Below is a small trained network, with its code and all its weights. Each question gives an input and a class and asks what happens when units are switched off, that is, made to give their printed mean instead of their output.

import numpy as np


def w(rows, s, z=0):
    codes = np.array(rows[::2]) - 128.0
    scale = np.full(codes.shape[1], s)
    scale[-1] = z or s
    return codes * scale


def f(y):
    return np.maximum(y, 0)


def log_softmax(a):
    a = a - a.max(-1, keepdims=True)
    return a - np.log(np.exp(a).sum(-1, keepdims=True))


def net(x, mask):
    res = np.array(x, float).reshape(1, 3) / 4 @ E
    y = f(res @ A[0][:, :-1].T + A[0][:, -1])
    res = res + np.where(mask, y, B[0][:, -1]) @ B[0][:, :-1]
    return log_softmax(res[-1] @ U[:, :-1].T + U[:, -1])


A, B = {}, {}
E = w([
[230,205,196],'x0',
[203,141,11],'x1',
[208,2,162],'x2',
],0.0071)
A[0] = w([
[219,191,176,132],'neuron 1',
[76,100,222,103],'neuron 2',
[80,112,218,158],'neuron 3',
[173,119,35,63],'neuron 4',
[156,121,2,40],'neuron 5',
[172,22,124,52],'neuron 6',
[53,54,100,61],'neuron 7',
[164,48,127,25],'neuron 8',
[227,187,195,113],'neuron 9',
[166,41,137,5],'neuron 10',
[68,48,47,15],'neuron 11',
[62,217,90,47],'neuron 12',
[65,115,219,64],'neuron 13',
[164,132,65,47],'neuron 14',
[51,142,206,80],'neuron 15',
[55,229,84,67],'neuron 16',
[217,153,170,48],'neuron 17',
[75,54,55,10],'neuron 18',
[157,139,59,34],'neuron 19',
[71,223,81,91],'neuron 20',
],0.0077,0.0018)
B[0] = w([
[24,193,126,245],'neuron 1',
[214,234,45,218],'neuron 2',
[204,221,33,222],'neuron 3',
[175,206,95,199],'neuron 4',
[169,209,109,210],'neuron 5',
[152,132,235,220],'neuron 6',
[70,253,138,207],'neuron 7',
[162,120,254,191],'neuron 8',
[16,216,116,255],'neuron 9',
[175,121,237,196],'neuron 10',
[69,238,158,214],'neuron 11',
[182,77,234,220],'neuron 12',
[215,221,48,213],'neuron 13',
[174,206,88,172],'neuron 14',
[215,179,78,216],'neuron 15',
[186,75,234,236],'neuron 16',
[55,202,153,211],'neuron 17',
[65,241,156,203],'neuron 18',
[191,207,88,170],'neuron 19',
[187,58,243,229],'neuron 20',
],0.0068,0.0048)
U = w([
[163,107,202,114],'0',
[186,157,39,91],'1',
[6,163,123,100],'2',
[107,100,90,251],'3',
[99,47,73,34],'4',
[86,47,60,30],'5',
[84,32,72,34],'6',
[87,48,78,27],'7',
],0.019,0.013)

Each question gives the input, the list of numbers given to net, and the class t.
The units are the neurons (one row each of A and B). Each row of codes is followed by its name. A weight is (code - 128) times the scale printed after its matrix; where a second scale follows, it is the last column's (A, B and U).
mask holds one flag per neuron, in row order. A switched-off neuron (its flag False) gives its mean, the last column of its row in B, instead of its output. The means were averaged over made-up inputs and are rounded, as every weight is.
A unit's drop is (log p(t) with every unit on - log p(t) with that unit switched off) / (log p(t) with every unit on - log p(t) with every unit switched off).
The circuit of an input: a set's keep is (log p(t) with only the set's units on - log p(t) with every unit switched off) / (log p(t) with every unit on - log p(t) with every unit switched off). Starting from the 12 units with the biggest drops (on a tie, the unit counted first), units are removed one at a time, each time the one whose removal leaves the highest keep (on an exact tie, the one counted first), for as long as the keep stays at least 0.8.
circuit, biggest first: the units of the circuit, biggest drop first
top k neurons: the k neurons with the biggest drops, biggest first
drop when u is switched off: that unit's drop, to one decimal
input [7,6,5], class 2: circuit, biggest first => (neuron 9; neuron 1; neuron 17)
input [5,1,-5], class 0: circuit, biggest first => (neuron 20)
input [-5,4,2], class 2: circuit, biggest first => (neuron 11; neuron 18)
input [-2,4,-4], class 0: circuit, biggest first => (neuron 20; neuron 16; neuron 12)
input [8,3,-5], class 2: circuit, biggest first => (neuron 9; neuron 1)
input [-3,-2,-2], class 3: top 2 neurons => (neuron 9; neuron 1)
input [-2,6,6], class 0: top 2 neurons => (neuron 6; neuron 8)
input [-1,-8,7], class 1: top 2 neurons => (neuron 2; neuron 3)
input [8,-2,-4], class 2: top 2 neurons => (neuron 9; neuron 1)
input [7,-4,-3], class 2: drop when neuron 9 is switched off => 0.2
input [4,-6,4], class 1: drop when neuron 2 is switched off => 0.1
input [-4,-5,3], class 1: drop when neuron 5 is switched off => 0.0
input [4,-8,6], class 1: drop when neuron 3 is switched off => 0.2
input [0,-6,-6], class 0: top neuron => (neuron 16)
